B, the same points and some others measured another way; then each row and its match in B:
B:
0: [-164 -186  285  -16 -133  -24  -61   49    5  -75  -74 -182  -21   81
  -50   77   -9 -102  -19  -30  -35   79 -100  -99]
1: [ -40    6  230  -16  -27  -22   -1   -2   11 -117  -74 -105  -14   49
  -37   42  -38 -105  -34  -99  -43   29  -36  -37]
2: [-205 -126   55   85 -218   22   28  118   60  -94  -93 -236   95 -227
 -114  -46   51   18  -23  223  -14 -192 -107  -52]
3: [-109  199  141   51  -82  -90  301   67 -118 -112 -203 -198  -42 -128
 -278    1   32  -67  -78  147  -42  -79    6   -8]
4: [-171  -45 -109  -10 -102   85   52 -115   80   31   62  -19  159 -257
    0  -23  -94 -168  262   43 -165  -18 -206 -216]
5: [ -49   90 -104  125 -119   47   95   87  103 -147  -93 -155  180 -368
  -79 -143   29   58  -29  232   -4 -368  -38   21]
6: [  54  468 -160   57  228  -10  197 -138  -47  -25  -11  144  -14 -274
 -190  -49   85  -20  -23  -11 -208 -270 -113   50]
7: [-205 -234   51  -21 -225   83  -21  -25  113  -24   13 -151  181 -154
   48  -13 -130 -172  224   50  -75   55 -152 -228]
8: [-172  -52  -52   -7 -101   67   44  -95   58   24   40  -44  123 -209
  -23   -9  -72 -148  214   35 -157   -5 -189 -198]
9: [-192 -460 -149   18  -95  203 -458  -64  124  174  208   98  194 -152
  198  -62   31   28  219   -9 -162 -112 -396 -282]
10: [ -66  388   57   87  168  -99  193   -4 -143  -67 -110   -3 -187 -133
 -351   50  233   62 -241   62 -162 -252 -109  148]
11: [-178  -16  174   64  -87  -45   43   81  -34  -89 -108 -177  -57  -72
 -196   34  113    9 -133  106  -54 -117 -106   10]
12: [  40  146  279    6   50  -72   45   22  -17 -174 -121  -97  -80   89
  -95   43   23  -54 -169 -113  -20  -49   25   65]
13: [ -11  -87  -21   93 -210   81  -11  123  171 -188  -97 -215  268 -282
   67 -173  -67   13   16  181   84 -295   21  -35]
14: [-141  -44  -41  -34  -73   76   30 -133   74   30   65  -10  130 -174
   21    1 -112 -196  254  -29 -168   44 -185 -212]
15: [ -57  -24  249  -48   -4  -21  -25  -41   -7  -75  -49  -73  -39  105
  -27   77  -43 -138   -7 -151  -79  101  -76  -85]
16: [ 124  287  339  -40  221 -112   42  -58  -97 -146 -103   37 -200  237
 -112  102   44  -84 -218 -298  -83   38   29  102]
17: [ -78 -282  -78   20   41  147 -425  -63   70  119  165  147   88  -55
  141  -40   88   68   71  -98 -150 -149 -330 -171]
18: [  82  134  410  -41   94  -93    1    1  -44 -191 -124  -76 -144  256
  -54   96  -10 -106 -194 -255  -14   78   54   64]
19: [ -21  -81   80   62 -156   45  -24   98  108 -158  -93 -188  158 -150
   27 -101  -45   -5  -29   90   49 -189    1  -31]
20: [  77  163  160   -1   64  -73  146   20 -236   -7 -186  -17  -54  104
 -155  -26   -3  -64  -49  -62  -47   39   21 -107]
21: [ -35   -7  240   38  -63  -36   -4   91    9 -164 -133 -170  -16   19
  -74    4   27  -15 -151   -7   20  -95    4   30]
22: [-550 -279  226  128 -262  -82   21  203 -150   35 -127 -328 -195 -109
 -423  145  318  115 -208  363 -114 -106 -311  -28]
23: [ -97  136  168   64   25  -67   77   57  -73  -97 -113 -103 -113  -44
 -227   43  150   31 -192   49  -80 -155  -84   75]
24: [ -51  122  133   17   44  -29   57  -19  -40  -71  -67  -41  -57  -34
 -131   36   52  -46  -73  -39 -100  -69  -83   -3]
25: [  -4  104  147  -67   76   -2   31 -137   -1  -39    6   38  -23   55
   -8   67  -75 -191   76 -213 -147  106  -97 -100]
26: [ -98   60  115   25   51  -30    7  -16  -88   -9  -44  -16  -85  -19
 -158   43  102  -17  -70  -24 -131  -65 -153  -28]
27: [  82 -361  252   38 -360   92 -160  226  285 -340 -164 -381  350  -50
  288 -196 -239  -54    1   67  274 -143  189  -59]
28: [ -37   75  -88   22  -70    8  209    3 -182   70 -133  -37  126 -168
 -136 -109  -71  -94  171  130  -76  -19  -57 -246]
29: [ 227  162  661  -69  185 -165  -67   60 -101 -281 -218  -95 -270  536
  -31  141   13  -71 -395 -416   72  144  187  182]
30: [ 140 -568   77  -49  -64  240 -697  -17  269  -11  166   96  304  136
  537 -143 -153    5  148 -294   38  -47 -155 -239]
31: [-155  -56  160   94 -133  -34   22  141   -6 -130 -136 -228   -7 -111
 -170  -16  112   56 -155  163    5 -192  -68   33]
32: [ -48  113  176  125 -178  -81  245  232  -55 -237 -297 -339   41 -160
 -234  -91   48   44 -203  264  112 -244  126   82]
33: [   1 -220  -64  -20  170  153 -494 -151   62  158  226  279   41   40
  197   -7   80   38   84 -252 -201  -81 -353 -173]
34: [-448 -747   82  120 -233  121 -611  188    1  187  103 -109  -22  -19
  -19   31  322  267 -104  203  -91 -187 -498 -172]
35: [-101  147  272   51   37 -109   91   72 -104 -125 -144 -138 -182   46
 -259   88  165   25 -258    6  -65 -107  -55  109]
36: [ 107  181  132   18   60  -12   36    0   36 -171  -94  -43   27  -28
  -22  -45  -23  -42  -98  -91  -17 -142   38   49]
37: [ -83 -391 -174   -8   21  221 -533 -125  140  188  252  215  186 -105
  267  -73   25   37  214 -132 -185 -124 -396 -268]
38: [ -96   99  210   10   11  -53   82   -2  -43  -95  -79  -98  -93    5
 -168   72   63  -61 -103  -36  -96  -26  -81   13]
39: [-330  143  266  115   57 -170  122  115 -281    5 -154 -143 -391   22
 -539  189  415  148 -392  171 -176 -153 -235  144]
40: [ 114  100   62   55  -42   34   18   60  114 -209 -106 -115  154 -143
   41 -125  -68  -15  -62   12   52 -238   72   30]
41: [  83   59  162  -10   59    5  -53  -27    9  -99  -54   -8   25   59
   34  -20  -44  -79  -36 -157  -35  -31  -15  -40]
42: [  14  270  115   -2  118  -42  132  -79  -30 -101  -52    7  -61  -47
 -131   42   26  -96  -59  -99 -125  -61  -52   29]
43: [  36   18  252   11  -41  -23  -12   63   46 -188 -116 -139   19   51
   -8   -8  -30  -55 -110  -76   30  -67   37   19]
44: [-341 -238  -44  110 -241   47  -19  109   -2   41  -34 -198   81 -288
 -177  -32  123   58   36  315  -91 -195 -255 -136]
45: [ 116  101  426  -82  111  -77  -36  -36  -26 -171  -98  -42 -120  307
   15   99  -62 -151 -134 -331  -24  152   56   26]
46: [ 153  344  410    0  230 -145   65   20 -121 -217 -177  -27 -251  255
 -177   97  113  -12 -364 -250  -28  -50   85  201]
47: [ 214  182  150  -53  151   15  -32 -102   35 -129  -32   76   43   89
  108  -34 -113 -132   -2 -280  -47  -10   39  -25]
48: [ -61  100    7   48    0   16   47  -11    2  -62  -49  -43   37 -165
  -97  -35   47  -23  -21   45  -90 -166 -103  -29]
49: [ 193  -73  243  -28  -74   47 -111   45  165 -250 -101 -130  188   82
  231 -102 -206 -120   -4 -183  120  -28  145  -40]
50: [  78  182  187   22   78  -41   33   12  -15 -156 -106  -47  -50   31
  -74    0   25  -31 -148 -104  -36 -111   21   67]
51: [ -32   63  190  -17   39  -30   16  -33  -22  -77  -53  -41  -50   42
  -71   45    0  -90  -41 -112  -90   12  -73  -38]
52: [ -62  220   15  106   30  -33  123   52  -28 -107 -106  -82  -32 -206
 -221  -30  142   65 -157  132  -80 -291  -71   91]
53: [ -75  474 -280  150  121  -70  411   23 -334  112 -179   52  -49 -386
 -474 -111  217  113  -60  325 -190 -344 -130  -31]
54: [ 144  264  -28   70   45  -37  222   61 -198  -41 -219  -29   73 -116
 -156 -157  -15    4  -37   88    4 -170   79  -70]
55: [ 196  334   59   56  106  -76  232   70 -240  -77 -255  -18   -1  -12
 -180 -121    6    5 -120   20   12 -140  124  -13]
56: [ 251 -203  338  -39 -187   70 -178  115  267 -352 -137 -246  289  131
  367 -146 -307 -142    8 -195  246  -12  249  -49]
57: [ 220 -741  354 -166 -144  233 -756  -28  328  -89  140    5  330  429
  727  -86 -369 -186  232 -521  145  267  -28 -328]
58: [-115 -323 -149  -40  121  193 -517 -197   55  256  289  306   72  -23
  193   11   73    4  213 -211 -273  -28 -464 -278]
59: [  72  246  298  -60  212  -90   41 -105  -99  -84  -62   68 -189  215
 -113  123   33 -117 -132 -292 -131   91  -37   36]
60: [  77    8  322 -109   99  -15 -104 -106  -23  -65  -19   38  -65  272
   78   90 -102 -190    8 -350  -84  209  -40  -99]
61: [-128  -98  137   78 -188    2   16  138   70 -160 -125 -249   86 -149
  -78  -49   23    6  -84  160   38 -189  -32   -9]
62: [ 164  240  -18   36   40   41   84  -25  121 -190  -70  -32  162 -193
   48 -130  -94  -58   -4  -43   -3 -235   68   30]
63: [ -72 -348   22    8   15  141 -472  -36   73   93  137  105   72   30
  169  -23   73   59   41 -122 -108  -97 -297 -163]
64: [   8 -237 -187  -38  140  206 -493 -210  124  188  273  310  160  -65
  278  -56   -2   -7  221 -241 -224  -90 -366 -245]
65: [ -86  -73  210    2  -86  -11  -23   36   16 -102  -78 -139   10   15
  -48   30  -13  -67  -40  -23  -29   -8  -65  -49]
66: [ -22  -23    8    1  -94   17  109   23 -133   30 -123  -66  127  -77
  -56  -93  -97 -106  151   64  -38   28  -43 -237]
67: [  13    9   45   39 -122   51   35   34  145 -181  -75 -153  191 -187
   56 -103 -104  -76   44   45   26 -164   17  -39]

[   0   55  -59  178    5 -146  149  130   13  -48 -388   83 -286   -4
  -71 -300   -7 -366  184 -308 -230 -100   50 -306   24   71   29   34
 -145   97  135  319 -132 -205  213 -280] | 40
[  25   -8  156  190   48  172 -116   19  181  300  -91    6   15   80
  181  185   93   81 -132   53  439   33  199  215   21  -45 -119 -144
  140  -99  -20 -153 -151  248  -51  126] | 60
[ 228  343  292 -254 -111   54   35 -318 -299  -58  154 -232  -69 -197
   98 -137  -43  -60 -146   56  454  317    3   -2   -6  -42   27   37
   29   98  152 -100  -20  -74 -294   83] | 67
[  62   18   65  114   36  -19  -29  -63   15   74   26   -5  105   31
   58   59  -81   78  -68  -46  298  -27   98  149  -35   32 -103  -32
   91  -57   24   14  -72   79  -48   37] | 20
[ 268   22 -163   23  -99 -275  165  -92 -165 -316   90  -54  262  -63
   -1  166  -76  116   27  -70  -44  -41  -27 -119  118   93  228   86
 -123 -103    6   66   70  -55  149  -39] | 44
[ 491   18  108   24  -15   27  -64  -18  -18 -122  -55 -256  202  -32
  224  432   61  132 -112    7  414   52  115  186  223  -55  214 -123
  -56 -172  -18 -218 -110  192   29  130] | 7
[-556  130   86  196  -93  222  101   10  179  522  -63  399 -219   43
   89 -244  193  -46  -71  163  103  186  134 -164 -116  -14 -299  -11
  213   12    1  -38   16   81  -38   55] | 29
[  79  -10   -8  130   65 -127   13  -47  -26  -36   14    8  129   37
  -18   -9 -172   43   -6 -146  185 -110   59  115  -48   76  -99    4
   65  -53   42  131  -61   -4    0  -46] | 58
[ -93  171  123   16  -40   75  137   59  -58   17 -116  145  -51  -59
   47 -202  -53 -132    9  -96  121  122   14  -77   31  -13 -149    7
   74  -45   83   35    4  -89    0  -47] | 43
[ 85  -6 -56 172 -52 -64  45 -15  63  64 -89  10  16  22  91 149 117  28
 -12   8  72 -11 109 -83  80  38 114 -29 -53 -52  -8  -4 -59  87 123  -1] | 65
[  56   12    3  204  130 -136   86  216   21 -101 -482   54 -280   34
 -110 -377 -177 -452  215 -485 -128 -205   50 -128   -6   69 -109   -5
 -101   89  178  423 -222 -240  188 -337] | 62
[ -14  114  -54   33  -93 -180   89 -265 -127   29  131  -12  -38  -51
  -32 -125   -1    2  -29   29   41   53   33 -175  -85   96   56  103
  -21  100   62  122    5  -68  -51  -33] | 17
[  81   76   50   33  -46  -72  -32 -270  -68   97  195  -86   93  -16
   60   76  -14  145 -135   95  322   63   88   70  -72   43    3   19
   62   19   22  -33  -32   89 -141   89] | 38
[-167  -84 -120  339  111 -118  134  306  150    5 -432  276 -134  113
 -106 -279 -129 -294  220 -395 -237 -257   62 -139  -10   95 -190    3
  -25  -29   80  385 -128 -158  292 -289] | 50
[  78 -173 -111  364  179 -193  -49  117  164   45 -285   25  -52  149
  -69  -37 -125 -138  116 -331    1 -336  143   66  -56  115  -77  -42
  -36    2   55  319 -229   -1  183 -190] | 42
[ 570  101  263 -131   63   -7 -158 -226 -194 -181  162 -407  256  -79
  149  269 -189  156 -192  -52  693   62   73  408   67  -32   45  -83
   52  -79   67 -157 -131  121 -246  152] | 4
[ -45  206  207   22  -67  198  115  159   19  102 -336   96 -266  -71
  136 -199  117 -286   26  -95  118  192   70 -161  120  -87  -74  -73
   -5  -12  108  -25  -93  -60   45  -67] | 49
[-291   78 -396   88 -309 -287  468    3 -126 -220  153  432  255  -78
  -54  -15   87  153  128  100 -548   63 -125 -558  116  150  174  225
  -92 -161  -69  103  354 -164  349  -75] | 34
[ -43  202  -10  -77 -139 -110  214 -143 -214 -133  134   91   75 -113
  -19 -163  -77    7   -3   -6   10  140  -58 -193    0   61   -9  122
   11  -10   67   70  126 -148  -20  -32] | 31
[-150  181  251  128 -171  516  163  467  267  301 -572  275 -293  -45
  391  104  479 -238   -1  105   96  345  154 -247  382 -230   12 -235
   -1 -219  -21 -366  -67  168  239   77] | 57
[ -93  175   -6   -5 -145  -79  134 -221 -117   68  146   66  -18  -76
   18 -115   56   27  -55  103   64  152   23 -195  -47   48   19   92
   18   51   47   28   59  -48  -60   17] | 63
[  17  -69  -73  233   90 -134   50  111   60  -39 -185   96   43   77
  -45  -65 -144  -78   86 -253    7 -196   74   22  -13   91  -99   -3
   10  -60   49  225  -99  -44  148 -144] | 24
[-131  -62  -99  300   40  -86   82  155  155  118 -287  192 -110   95
  -24 -118   10 -154  113 -193 -111 -156  105 -129  -12   75  -78  -14
  -18  -21   35  223 -107  -29  209 -162] | 12
[ -22   42   51  154   36    3   36   60   51   85 -188   72  -96   29
   27 -118  -38 -134   28 -155  115  -33   95  -16   -7   24 -109  -29
   26  -14   69  119 -112  -20   47  -83] | 41
[ 317  147   94 -116 -108 -131  -99 -554 -209   59  424 -343  139  -95
  102  219   38  269 -248  245  506  172   94  109  -81   44  182   44
   15   98   28 -152  -27  143 -300  207] | 3
[ 87  40  58 107 -21  18  -6 -60  35 105 -38 -25  23  13 110 105  52  41
 -66  17 243  39 113  35  35   4   6 -48  31 -44  16 -48 -78  99  -9  51] | 1
[ 120   23  -44  130   43 -209   22 -109  -55  -39  -83  -69  -77    6
  -71 -139 -107 -129   50 -192   50 -119   69  -63  -69   99   15   41
  -62   96  104  253 -127 -100   26 -146] | 54
[-129   65  143  151  -16  167  -53  -66  133  370  -38   70  -81   44
  145   36  138   39 -133  124  348  108  169   70  -38  -36 -140  -83
  141  -18   -1 -120 -102  178  -91  113] | 45
[  76 -137  -39  311   88    8   -3  225  208   73 -283   87   70  117
   97  187   23   -6   38 -154  105 -164  145   88  110   18  -35 -114
    9 -170  -31   34 -144  138  218  -43] | 15
